Below are the code and all the weights of a small trained network. Each question names an input and a class and asks about switching units off, where a switched-off unit gives its printed mean instead of its output.

import numpy as np


def w(rows, s, z=0):
    codes = np.array(rows[::2]) - 128.0
    scale = np.full(codes.shape[1], s)
    scale[-1] = z or s
    return codes * scale


def f(y):
    return np.maximum(y, 0)


def log_softmax(a):
    a = a - a.max(-1, keepdims=True)
    return a - np.log(np.exp(a).sum(-1, keepdims=True))


def net(x, mask):
    res = np.array(x, float).reshape(1, 6) / 4 @ E
    y = f(res @ A[0][:, :-1].T + A[0][:, -1])
    res = res + np.where(mask, y, B[0][:, -1]) @ B[0][:, :-1]
    return log_softmax(res[-1] @ U[:, :-1].T + U[:, -1])


A, B = {}, {}
E = w([
[144,242,173,193,130,130,97,147,124,224,105,75],'x0',
[50,127,169,180,117,138,84,253,198,116,68,125],'x1',
[101,118,78,182,104,141,76,62,91,73,130,189],'x2',
[144,76,122,148,132,100,116,132,136,141,148,109],'x3',
[132,119,104,101,93,161,122,145,129,137,120,112],'x4',
[95,176,176,87,59,179,148,121,135,114,131,159],'x5',
],0.011)
A[0] = w([
[196,170,183,87,178,153,80,118,173,227,138,81,53],'n1',
[130,166,127,85,107,170,201,121,102,182,191,123,135],'n2',
[69,154,164,101,140,114,104,217,200,189,110,158,179],'n3',
[176,217,99,255,44,125,53,163,24,199,131,197,121],'n4',
[137,118,106,123,157,137,94,185,214,92,86,70,129],'n5',
[169,137,222,175,149,173,119,170,165,184,119,68,5],'n6',
[81,139,163,149,86,113,70,244,162,163,78,37,65],'n7',
[61,87,124,157,123,120,67,133,164,52,124,181,145],'n8',
[91,76,157,192,143,196,90,196,170,128,109,149,153],'n9',
],0.0072,0.0026)
B[0] = w([
[168,151,241,91,151,136,81,178,148,179,135,86,196],'n1',
[139,151,126,98,148,58,105,143,61,154,157,31,184],'n2',
[188,95,139,203,102,166,180,158,197,66,101,145,238],'n3',
[162,90,54,111,103,82,193,226,154,157,143,96,235],'n4',
[144,64,161,117,134,64,102,152,202,88,133,147,199],'n5',
[219,88,84,172,102,129,118,149,140,122,178,116,201],'n6',
[136,63,112,144,219,162,182,164,125,102,118,178,252],'n7',
[104,140,97,41,140,112,2,131,139,120,131,168,219],'n8',
[111,117,134,132,59,182,119,158,120,66,27,191,226],'n9',
],0.0086,0.011)
U = w([
[102,125,104,77,158,93,190,150,93,151,191,122,252],'0',
[58,113,133,141,87,77,200,145,196,75,54,140,128],'1',
[41,95,97,131,122,183,94,2,71,151,132,175,130],'2',
[86,142,144,112,133,182,50,150,137,76,113,166,6],'3',
[172,177,209,127,139,144,73,100,151,164,107,72,5],'4',
[97,134,178,152,181,187,174,165,155,112,114,147,4],'5',
],0.008,0.0026)

Each question gives the input, the list of numbers given to net, and the class t.
The units are the neurons (one row each of A and B). Each row of codes is followed by its name. A weight is (code - 128) times the scale printed after its matrix; where a second scale follows, it is the last column's (A, B and U).
mask holds one flag per neuron, in row order. A switched-off neuron (its flag False) gives its mean, the last column of its row in B, instead of its output. The means were averaged over made-up inputs and are rounded, as every weight is.
A unit's drop is (log p(t) with every unit on - log p(t) with that unit switched off) / (log p(t) with every unit on - log p(t) with every unit switched off).
The circuit of an input: a set's keep is (log p(t) with only the set's units on - log p(t) with every unit switched off) / (log p(t) with every unit on - log p(t) with every unit switched off). Starting from all 9 units, units are removed one at a time, each time the one whose removal leaves the highest keep (on an exact tie, the one counted first), for as long as the keep stays at least 0.8.
units of the circuit, in order: the units of the circuit, biggest drop first
most important unit: the unit with the biggest drop
top k neurons: the k neurons with the biggest drops, biggest first
drop when u is switched off: that unit's drop, to one decimal
input [8,1,-4,2,3,-2], class 5: most important unit => n7
input [3,-4,8,-7,-7,4], class 0: units of the circuit, in order => [n4; n9]
input [7,2,-2,8,0,0], class 5: top 2 neurons => [n7; n1]
input [-4,-6,2,1,-3,-6], class 2: units of the circuit, in order => [n4; n1]
input [4,-8,-2,4,0,-6], class 4: top 3 neurons => [n1; n7; n4]
input [-7,8,3,-5,-6,-4], class 3: top 2 neurons => [n8; n4]
input [2,-2,8,0,0,-1], class 0: top 3 neurons => [n4; n9; n3]
input [-1,-8,2,6,5,4], class 2: top 2 neurons => [n4; n1]
input [4,-4,-2,0,-5,-4], class 4: top 2 neurons => [n1; n7]
input [7,5,3,-6,-4,-8], class 1: top 2 neurons => [n4; n9]
input [3,-2,3,6,-7,-1], class 0: units of the circuit, in order => [n9; n3]
input [-5,7,3,-1,-4,0], class 3: top 2 neurons => [n8; n4]
input [-5,3,2,-1,2,-2], class 3: top 3 neurons => [n8; n4; n3]
input [0,-7,4,-5,-5,-7], class 2: most important unit => n1
input [3,-8,5,-2,8,8], class 0: top 2 neurons => [n4; n2]
input [3,-1,-1,-5,4,-5], class 4: units of the circuit, in order => [n1; n7]
input [3,-1,-8,5,-3,-1], class 4: top 2 neurons => [n1; n4]
input [7,-3,7,8,-2,4], class 0: drop when n4 is switched off => 0.7
input [1,-6,-4,2,7,-3], class 4: drop when n4 is switched off => 0.4
input [-1,8,5,3,-7,6], class 3: drop when n1 is switched off => -0.1
input [6,-6,5,8,2,1], class 0: units of the circuit, in order => [n4]
